Each row has a class, written after it.
[ 363  345  -83   86 -238  -36  108  106  198  -37  196 -151   60  126
  148 -282 -194  122 -127   95   19 -162  373  178  -32  -44 -121   43
 -151  103  -28 -208 -235  205] : dumi
[  81 -164   34   11 -102   18 -239  -84  178    0  144 -319   90  261
  -43 -338  226  459   33 -102 -163 -228  231   64 -148 -420   32 -146
 -135  252  372   33  -70  121] : mobu
[ 222 -152 -287 -149    1   82  -97   98  200  -27   76 -172 -121   90
  207 -187  132  147   61   75  -34 -159  402 -158  -52  -53  -82  -63
 -199   48  145  107   -6   46] : ludur
[  46 -450   11 -210   41  -11  158  169  317  -59  674 -298   43 -272
   86  319 -205  258  250 -138  -18 -136   43  446  103   -2 -190   38
 -153  302    4  433 -131  384] : Mak
[ 122  138 -138  244  142  -49  204 -381  -30   19 -351   89  199  -57
  216  401  -75  -20 -145 -271 -152   13  192  468  651 -330 -277  539
  459  188 -181  155  367  -55] : Suz
[ 533  222  -54  177  150 -106   21 -171 -240  -29  -91  101  -84 -368
 -382  140 -134   46 -140  -74  369  136  -41  140   -7 -272  -11 -250
  -30  -71 -316  225   86   89] : Mur
[-249 -176   10  190  157  116   32   54 -250   -5  287 -191   34   17
  316 -341  155  157  -16 -285   12   19   66  -68 -329 -152  158  183
  -31   90  389   27  114 -175] : mobu
[-294 -338 -110   16 -137    8  -52  186  302   26  328   57   19   88
  101    0   68 -112  198    2   19 -211  203  -87 -283   93   82  146
  115  -10  237   13 -226 -172] : dumi
[ -64 -325 -297  -27  -32  149 -181  136  322  152  198 -216   55   93
  284 -144  108  137  141   12   25 -294  195 -229   40  119  194  -49
  -39   74  215  -50 -258  -17] : ludur
[ 107 -313  -80   71   10   10  -46  176  218   59  438  231   36   47
   44  215  164  -61  245  -29   83 -152  290 -130  -29   38  122  -46
   28   84  182  196 -239   37] : dumi
[-132 -412 -252  -42  140   32   49   85  283  135  380   35   78  -19
  283   32  248   37  291 -223   95 -268  441 -227 -222  -73  254   25
  -94   25  541  208 -241  -57] : zap
[ 446  146  252   99   75   15   94 -165 -267  -50 -255 -312 -135  -91
 -117 -146 -276  105 -259 -128  142  -19 -232  335  290 -177 -197  -10
 -116   80   46   10  367  -30] : kezo
[ 165   88  -68  -43  152  237  -16 -240 -174    7  -44   -8   55  -71
  -57  145   52   28  127  -59  177   32   24  -15  109 -228   91 -290
  -99   -5  379  -13   42  139] : Mur
[ -73  201 -208  287 -148  -19 -181  -48  210  -89 -291 -236  292  291
  304   33 -129  488 -147  -61   24   85 -155 -221   99  307  212 -113
    1  282 -348 -133  192  225] : vedap
[-139  -90  177  -16  153  -22   41   46   44  -68 -111  210   14  127
  105   12  179   27 -180 -154  124 -152   56  103  -89  -47  131  247
  275 -193  -30 -133  -80 -184] : Mak
[-319   27 -474  204  209  -81  -26 -239   -8  284 -660  -26  197 -127
  382   -9  333  279  169  -66  283 -172   39 -516 -427 -165  537 -193
  -63 -324  239  166  114 -245] : vedap
[ 102 -293 -103   68   37   74  -32  182  321   38  402   95   18  -11
  186 -112  -46  213   97 -200   93 -301  331   79   72  -17   75  -81
  109  105  -61   87 -169  -42] : Mon
[-104 -372 -226 -143  -65   17   92   17  369  138  254  -15  -36  -61
   79  150   76 -168  210   79  101 -197  234   84 -111  153  -46   66
 -132  -93  190  399 -120   70] : dumi
[-225 -133  -33  306  247   87  -76  -20 -132   59  323  157   50  -68
  -82  -27  139 -138  107 -309  251    3 -375   37  -88   20  141   47
  211  -57  124  315  -57   16] : zap
[ 175    2 -488 -290  -98  -16  -21  -79  234   89 -183 -431    5   61
  388  167  124  127  -57   84 -146 -230  327  305   16   46 -114   82
 -224  214  308  188  201  238] : Mon
[-107  204 -384  382 -375  -56   27    7  111   72 -288 -265  263  216
  620  -68  -83  260  -12  -63   70 -240 -128  -98  223  305  392  359
  243  116   14 -209  -99 -157] : Mak
[ -78 -304  -82 -198  105  -20   57   31  344   68  487  199   39   68
  -10  -99  211   22  200 -305  -14 -219  437   -2 -314   30  -14  -13
 -221  172  187  261 -157   82] : vedap
[ 177 -182  228  520  219  159  -29  336 -345   78  280  450  145 -143
  248  208  -31  117  296  129   -7  316 -158 -352  -79 -127  238 -442
   33   42  -50  -35  190   32] : Mak
[-122 -288 -163  120  210   68 -149  213  300   30 -228 -149  139 -356
  261 -295 -195  475    6 -246 -231 -195  302   60  -24 -373  132 -206
  -59  347 -269   41 -166  175] : zud
[ 111   14 -121  -55  128   97 -255  -57 -202  132 -463 -269   28  -75
   55 -358   56  383   -6 -271    3 -129  -73  -70   74 -217  168  -51
 -147  277   -8  164  328  -19] : Zak
[-207 -290 -154   60  291  262   -4  -12   40  204  321  258  256  173
  226    5  271 -193  321 -168 -143   25  -26 -362 -282  -59  279  -79
  -66 -269  414  107 -111   46] : zap
[  90 -122  -52  100 -120  199 -143  111 -282   81  306 -108   58  286
  -35   55  244   45  312  118   19  180 -472 -122   21  148  -92 -155
 -275  154  333   89  225  280] : zap
[ -67  153  -46  -68  -34    9  -46  -53   25   66  137  200  -65   79
   36    9  290 -273    9   70   15  131  271 -225  -82  -26 -271  110
  -30   19  147  -73  -33  -18] : mobu
[  -9 -309 -196   -4  -72   76   13  198  272   96  609   -9  -12   37
  318   67   42 -125  208 -132  154 -134  328  -59  -37  117  -22   98
  126   30  308  273  -50 -121] : kezo
[ -45   81 -213   41 -140  -39 -115 -486   20  131 -344   47  -95  148
    9  415  186 -254   36  349  -34  128  239 -244  109   48    9  -22
   34 -194  291  206  206   89] : Kida
[ -91    1 -334 -120 -306  -48  109 -188  165  -77  109 -137   37   -3
 -198  307  -56 -140    1  136  258  -18  -93  250 -325  146  -99  190
 -263   71  120  179  -29   67] : vedap
[ 145   95 -211  101  -41  169  -82  -87 -127  109  791 -274  -30  228
  481 -353   81   39  107 -304  128 -213  470  -37 -177 -181  177  -36
  139  237  899  -47   36 -158] : zap
[  33 -230 -297 -244  105   37   83  -16  285  123    3   11  -34  -98
  234   -6  127   23  102    2   22 -158  376 -144  -36   75   53 -176
 -155 -139   66  130 -108  -38] : Zak
[-206   82  -75  128 -147  -19  323  -15  -10  -30  460  343  112  197
   21  215  126 -563  -18   46  -87    8    5  366 -136  460 -235  495
  -18   63   11  262   11 -177] : mobu
[-287  121 -434  290 -320   55  -11 -305  194  286 -293 -174  171  124
  558   92   24 -123   81  184  134 -200  242  -55 -121  115  -81   -4
  133  -66  259   90  265 -390] : Zak
[-291  447  481 -163 -262 -311  132 -138  181 -121 -553   32 -139  -32
    1  -76    9  -80 -372  124   25 -183  279  453 -175  -74 -191  401
  276 -157  237 -305  -31 -245] : zud
[-231 -410 -186 -252   98  -16  211 -111  -30   47  -77  169  -24  182
 -570  226  358 -463  -37 -101  -88 -184 -167  731  -33 -255 -270  527
  170 -143  398  270  406 -429] : Kida
[ 169  277   -3 -448   -8 -136  -13  -88 -119 -165  -68 -411 -240    5
 -143 -543   32    7  -91 -234 -191   15  174    5  -17  -14 -105  229
 -166   94  138  312  170  -26] : Mon
[ 302   78  301  -77  292  -49  196  249  103 -100  184  -32 -106 -288
 -266  -37 -278  -20   -2  122 -129   75  163  303  139 -272 -327 -255
 -256  -32  -30  -45 -219  629] : Mak
[ 386  -39 -280  -66  137  272 -350   65  -96   89 -267  -43  -13   -2
  -41 -233  -67  215  -41 -111  143 -155  -67 -169   86 -112  353 -333
  -74   35 -194  -45  -10  133] : dumi
[ 153  -48 -108  199  282  167  -53   77 -164   33 -141 -278  134  112
  207 -189   42  242 -111 -308 -237 -267   96   54   52 -144   98  101
 -197  159  150  143  240  -98] : dumi
[  54  198  349  142  148   17   41   73 -281  -17 -206 -151 -134   36
  -72 -197  -54  228 -132    5  128   89    4 -227  373 -261    8 -258
   16 -215  -73 -224    4   13] : vedap
[ 360   38 -357  -12   15  359 -168  -86  125   71 -335 -450   -9   -4
  363 -464 -333  352 -116 -217  195 -230  -56  -94  512  -85   11  -50
  -45  -11 -348   49  132   10] : mobu
[ -19 -427  192   75   82    7  -68  181  -18 -207  146    5    1  271
    6  153  235  307  255  430 -116  250 -158 -587 -311  167  140 -462
 -461  -24  133 -256 -151  382] : Suz
[ 239 -108 -153  389  118  308 -348   10 -407  100  -78 -354  -91  362
  112 -365  222  603 -112 -123  319  -57 -434 -414  186 -170  393 -128
 -196   -1  436 -100  499  -50] : Zak
[ -88  -44 -169   52 -144   45   99 -220  463  164 -510  259  114 -129
   20  579 -132 -391 -108  198  261 -181  275  431 -146  105 -392   57
   41 -350 -176  236   93   12] : kezo
[ 513   80   11 -168  222  138 -138   91  -79 -203 -224  136  -65 -312
  -83 -194 -187  336 -127  -18 -221   47  144  236  132 -573  -85 -150
    8  156 -441 -172 -114  307] : Suz
[ 112 -115  172  101  262  240  -75   50 -402   22  243 -170 -194   96
  298 -371   47  346  -31 -273  315  -65 -199 -329   17  -63  282  -67
 -157  103  289  -86  283 -146] : dumi
[  45   67  105  -75  -62  -45  -48 -190  222   99 -481 -451 -114   53
   21 -148  -16  137  -99  145  125 -201 -175   61   27  104    0 -271
 -176 -348  322   64   80  193] : Mak
[ -97  159   24 -115 -317 -155  121  -41  387 -103  329  -78  130  258
  244 -170  110   14  -88 -281  -43 -339  175  496 -155  186 -451  172
  117  336 -229  130 -169 -252] : Mon
[ -68  195 -414   78 -152   20 -287  -52  120   19 -214   13  259  232
  592  -98  280  408   91  -31  -41   44  192 -660 -322  275  341  -79
  -55  190 -181   -1  108  -75] : Mak
[ 269 -291  -66  -63  138   65   89  137  113   66  460   48  -39 -152
  -51  -38 -109   -6  104 -190  130 -117  244  287   94   40  -73 -110
   48   71  -40  176  -27   94] : ludur
[ -13  -24 -444  119   89  298 -127   73 -189  188  -17 -438  155  239
  301 -200  119  387  137 -341  167 -260 -406 -363  207  104  476 -205
 -215 -135  205   95  -31   13] : zud
[  88  -27 -197  102  256  256 -111   89  -24  198   10  399  164  218
  402 -157  284  197  179 -236  -19 -239  145 -367 -296 -142  288 -259
 -202  -32   59  -19   39  -29] : Mur
[ -78 -316 -390  -27  124  309 -184  162  -40  210  257  -27   91 -103
  378 -158  184  192  388 -138   20 -107 -112 -268 -132 -171  261 -452
 -139  131  136  200 -111   38] : Mon
[ -11 -339 -224  153  -90   -1 -157  223  418  -47  192  -82  -15 -159
  241  106 -147  131   32  107  193 -112  262 -214   24  188  220   -3
  184   -3  -70  103 -239  -64] : kezo
[ 202 -281  -60 -175  340  223    1  -41 -135  137 -323  107   -6 -371
  -56  -25 -104  169  232 -127 -124 -189   74  150 -112 -562   77 -340
 -288  -99  -11  124  -37  220] : Mon
[ 151  -77 -233  184  175   69 -222   12 -105  144  -36 -266   90  187
  265 -394   86  491   50 -527  288 -202 -263 -379  142  141  478 -102
   28  163  -23  168  276 -103] : Mak
[ 479  183  -88   99   40  157    8   95  -44 -113   98   26   48  141
  178  -99  -93  175  -86  157 -131   98  312  -57  223 -206 -169 -107
  -27  -28 -221 -292  -57  207] : Suz
[-294    6 -226  285  394  349    6  -80 -378  270   29 -110  127 -107
  394 -540  -40  325  138 -726  137 -310 -130  -83   34 -178  313   33
  -48  122  149  340  409 -325] : zap
[ 221  142 -301  335  -54  272 -133  -53 -150   93  593  -62  -14  248
  190  -71   48  208   29 -210  513 -212  -97   -5  170  -78  150 -222
  126   61  343 -110  -48   29] : zap
[ 364   88 -144 -330   32  105   19  144  145   75  458   -4  -95  344
 -166 -413  177 -117   70 -153 -178 -242  278  240   -2 -194 -240 -155
 -274  -19  271   32 -223  394] : Mon
[ 232   25   28 -257  223   62 -128  206  -91  -46   10 -498    8 -236
  -67 -604  -80  488  -11 -365 -105 -220  112  199 -146 -104  -45 -100
 -451  507   39  158  163  171] : Mak
[-236  188  199  102 -151   -5   24   67  197  -29  581 -153  140   50
   58 -140 -196  -12  -28 -314   -1 -262   21  433   66  -93 -318  220
  229  489   64   82  -13 -280] : Suz
[ 142 -281 -253 -309  196   97  -67   80  177   97  279  -67  -21  -76
  246 -146   73   52  224 -311   35 -277  252   85  -44 -133   51  -22
  -44  250  223  196 -131  148] : Zak
[  41  133 -132  277  121    1  412  -74 -258   13  267  365  210  150
   13  341  110 -400   -4 -173  -99   96  -78  137  123  -27  -52  303
   81 -102   31   40   30 -277] : vedap
[-112  153 -324  -38 -382  -14   25  -57   33  247    0   70   63  447
   58 -320  264   20   32  -93 -114 -190  209   57   55  176 -217  137
  -32  174  -91  -22  316 -310] : Suz
[ 329  -72  101   61  225  213 -303  201 -453 -264  -67 -382 -100 -139
 -127 -202  -80  516  -34 -113  162  248 -263 -518   32 -422  346 -224
 -181   55   87    0  148  -15] : Suz
[ 362   37 -101   69  213  201 -168   -7 -329 -218 -233 -229  -46   78
  184 -350  -58  262 -101 -159  254  142 -273 -303 -133  133  257    1
  -84   34  203 -154  479 -146] : Zak
[  62  -89  -21 -344  129   54    8  111  206   67 -103  -25   25  -12
  182 -206  179  243  121  -55 -318  -62   31   -6 -119   18 -154 -389
 -392   64 -181  153  -20  310] : ludur
[  90   41  -18 -449  137  -80  -33 -462  132   43 -216   20 -157  105
 -253   53  355  207   45  -15   49 -214   94  131   82  -85   32 -301
 -142 -177  321    8 -154  436] : kezo
[ 187  195 -104  187   51 -212  -31 -106   99   48 -617  175  180   72
   73  339  253  186 -208  186  -73  114  193   82  399 -223  -78  126
  292  151 -176 -201  279   37] : Kida
[-456  -42  579 -106   69 -186  281 -112   31 -202  142  242   38  179
 -470  269   95 -163 -100  -70  -53   66 -200  513 -258  188 -225  311
  -51  -43  169   74  159   88] : zud
[ -40   81  146 -122  -11  128   33 -123 -128    3 -248  -82 -140  -83
  -86 -285   -1   38  -53   20  145  -24 -218 -283  -73   25  255  -37
 -265 -319  189  -65 -116 -137] : ludur
[ 217 -316 -189  -52  198  181   46  -55   57   95  378  108   52  160
  185  199  187  184  187  -69 -112  -79   17  -67  -39 -165   46 -354
 -252  -78  171  104   -3  212] : zap
[ 121  -15  130 -190   58  197 -262  -68 -446 -192 -291 -444  -79  -66
  292 -488  -15  838  -24 -226  -58  -54 -372 -142  -75 -136  277  100
 -246  418   35 -177  352  -61] : Suz
[ -15 -252 -190 -190   56   76   38  -25  197   16  171  -33 -154 -127
  104  -77   17   -9   85  -75   98 -257  374   44  -87 -152   17   54
  -40  -55  247  177 -127  -96] : Suz
[ 341  619  -34  329  -69  -38 -146 -214 -189   50 -164 -237   37  114
  360 -260   -5  136  -87   51  140   89  326 -478  261  -29   96 -176
   88  186  280 -265  124  -87] : zap
[ 105 -278 -252  239    6   60  -26   82  294   51  365 -120   94   88
  665 -187  -32  454  193 -141  166 -303  418 -402   44  -23  326  -78
   72  220  104  -93 -178 -162] : dumi
[ 250  134 -307 -113  141  104  -82 -297  -70   -9   39 -219  -44   44
  162  165  117  119   -9 -129  161    4 -163 -183  134 -243 -103 -139
 -186  175  208  -64   46  127] : Zak
[  86 -308 -152  -43   62  -46 -102   71  451   -7  262   65  -43  -15
   75  138  168  105  100   25  140 -190  442 -224 -200   24  155 -158
  -86  -81  265  191 -237   98] : mobu
[ 154 -336 -307 -197  109  -27  -44  103  447   53  308 -199  -46  -62
  190 -115  -46  184  155 -214  -16 -209  295 -184   22  -95   57 -119
 -106   -2  -16  129 -374  287] : zap
